Below are the code and all the weights of a small trained network. Each question names an input and a class and asks about switching units off, where a switched-off unit gives its printed mean instead of its output.

import numpy as np


def w(rows, s, z=0):
    codes = np.array(rows[::2]) - 128.0
    scale = np.full(codes.shape[1], s)
    scale[-1] = z or s
    return codes * scale


def norm(h):
    return h / np.sqrt((h * h).mean(-1, keepdims=True) + 1e-5)


def f(y):
    return np.maximum(y, 0)


def log_softmax(a):
    a = a - a.max(-1, keepdims=True)
    return a - np.log(np.exp(a).sum(-1, keepdims=True))


def net(x, mask):
    res = np.array(x, float).reshape(1, 4) / 4 @ E
    u = 0
    for l in range(3):
        y = f(norm(res) @ A[l][:, :-1].T + A[l][:, -1])
        res = res + np.where(mask[u : u + 5], y, B[l][:, -1]) @ B[l][:, :-1]
        u += 5
    return log_softmax(norm(res)[-1] @ U[:, :-1].T + U[:, -1])


A, B = {}, {}
E = w([
[116,88,174,152,153,255,168,158,123,199],'x0',
[197,117,17,119,186,123,153,99,124,185],'x1',
[60,143,129,136,162,118,112,121,176,171],'x2',
[122,195,137,181,196,112,201,68,63,95],'x3',
],0.009)
A[0] = w([
[81,190,208,160,243,147,169,100,40,55,61],'0.n1',
[5,191,190,159,203,77,99,112,254,238,65],'0.n2',
[250,140,180,46,132,149,115,140,45,49,31],'0.n3',
[14,144,250,137,86,103,108,187,23,40,1],'0.n4',
[221,65,164,185,37,164,169,160,78,80,115],'0.n5',
],0.0066)
B[0] = w([
[123,105,119,158,101,125,102,31,14,128,254],'0.n1',
[104,164,50,51,58,153,247,193,107,136,245],'0.n2',
[2,219,38,104,114,126,191,192,132,155,182],'0.n3',
[236,108,48,188,211,163,169,135,193,55,250],'0.n4',
[12,123,75,17,113,141,211,127,197,202,233],'0.n5',
],0.0081,0.0049)
A[1] = w([
[49,139,138,122,123,124,154,177,81,119,4],'1.n1',
[141,109,127,160,98,112,95,26,72,148,144],'1.n2',
[117,104,238,179,133,217,177,175,104,137,57],'1.n3',
[38,141,254,193,69,207,143,121,183,12,67],'1.n4',
[160,113,100,122,198,127,145,121,145,174,54],'1.n5',
],0.0081,0.0032)
B[1] = w([
[99,97,134,47,149,134,133,120,175,72,199],'1.n1',
[125,93,195,82,140,216,125,163,62,56,253],'1.n2',
[141,65,92,123,128,2,125,46,154,245,250],'1.n3',
[227,190,54,144,170,201,89,125,201,139,244],'1.n4',
[233,57,110,135,137,127,157,111,160,81,226],'1.n5',
],0.0096,0.0034)
A[2] = w([
[128,73,123,90,72,178,6,209,145,145,102],'2.n1',
[82,31,143,79,111,112,116,91,124,169,247],'2.n2',
[84,149,122,76,122,113,171,153,98,139,88],'2.n3',
[132,179,136,116,109,61,92,138,135,42,8],'2.n4',
[194,79,89,113,146,164,157,154,123,65,138],'2.n5',
],0.012,0.0016)
B[2] = w([
[153,156,111,164,147,147,189,80,5,42,195],'2.n1',
[94,142,207,119,134,79,77,86,127,122,201],'2.n2',
[102,141,167,127,65,110,142,170,151,127,188],'2.n3',
[117,29,177,92,124,181,113,45,161,248,181],'2.n4',
[114,189,137,135,131,114,85,202,213,128,248],'2.n5',
],0.012,0.011)
U = w([
[194,157,72,141,183,156,103,149,192,108,188],'0',
[68,143,70,66,87,133,207,134,124,137,160],'1',
[142,138,129,155,153,139,130,84,6,53,183],'2',
[140,54,164,98,134,114,68,69,150,216,131],'3',
[98,147,182,126,128,113,96,188,139,87,202],'4',
[83,41,121,175,146,112,78,183,108,103,1],'5',
[133,109,157,203,112,121,94,185,96,134,22],'6',
],0.016,0.0051)

Each question gives the input, the list of numbers given to net, and the class t.
The units are the neurons (one row each of A and B). Each row of codes is followed by its name. A weight is (code - 128) times the scale printed after its matrix; where a second scale follows, it is the last column's (A, B and U).
mask holds one flag per neuron, layer by layer. A switched-off neuron (its flag False) gives its mean, the last column of its row in B, instead of its output. The means were averaged over made-up inputs and are rounded, as every weight is.
A unit's drop is (log p(t) with every unit on - log p(t) with that unit switched off) / (log p(t) with every unit on - log p(t) with every unit switched off).
The circuit of an input: a set's keep is (log p(t) with only the set's units on - log p(t) with every unit switched off) / (log p(t) with every unit on - log p(t) with every unit switched off). Starting from the 12 units with the biggest drops (on a tie, the unit counted first), units are removed one at a time, each time the one whose removal leaves the highest keep (on an exact tie, the one counted first), for as long as the keep stays at least 0.8.
circuit, biggest first: the units of the circuit, biggest drop first
top k neurons: the k neurons with the biggest drops, biggest first
top k neurons in layer l: the k neurons of layer l with the biggest drops, biggest first
input [-7,-8,7,6], class 0: top 2 neurons	(0.n4; 1.n4)
input [5,-2,8,-6], class 1: circuit, biggest first	(0.n2)
input [2,6,6,8], class 2: circuit, biggest first	(0.n1; 0.n5)
input [7,2,0,6], class 3: top 3 neurons	(1.n3; 2.n1; 2.n2)
input [-7,6,6,-4], class 3: top 2 neurons	(0.n4; 1.n4)
input [2,-4,-6,-6], class 1: top 2 neurons	(0.n5; 0.n3)
input [-4,-2,-8,-4], class 1: top 2 neurons	(0.n3; 2.n5)
input [6,5,4,8], class 2: top 2 neurons	(0.n1; 0.n4)
input [0,-3,-6,-7], class 2: top 3 neurons	(2.n1; 0.n2; 2.n5)
input [4,-1,2,0], class 3: top 2 neurons	(1.n3; 2.n2)
input [2,6,5,-5], class 0: top 2 neurons	(1.n5; 0.n5)
input [-2,3,8,-8], class 1: top 2 neurons	(0.n2; 1.n2)
input [-8,-1,5,7], class 3: top 2 neurons in layer 2	(2.n4; 2.n1)
input [-2,3,-1,1], class 4: top 2 neurons	(2.n5; 0.n4)
input [5,3,2,7], class 2: circuit, biggest first	(0.n1)
input [0,2,-2,-5], class 2: top 2 neurons	(2.n1; 0.n4)
input [1,5,7,-2], class 1: top 2 neurons in layer 1	(1.n4; 1.n2)
input [0,7,-6,7], class 0: top 2 neurons in layer 2	(2.n5; 2.n1)
input [1,1,-7,-8], class 2: top 2 neurons in layer 0	(0.n2; 0.n4)
input [-3,-7,0,4], class 0: top neuron in layer 0	(0.n4)
input [-4,3,-6,-4], class 1: top 2 neurons in layer 0	(0.n3; 0.n4)
input [-6,2,-8,-2], class 1: top 2 neurons in layer 0	(0.n3; 0.n5)
input [7,-8,2,-7], class 0: top 2 neurons in layer 0	(0.n4; 0.n1)
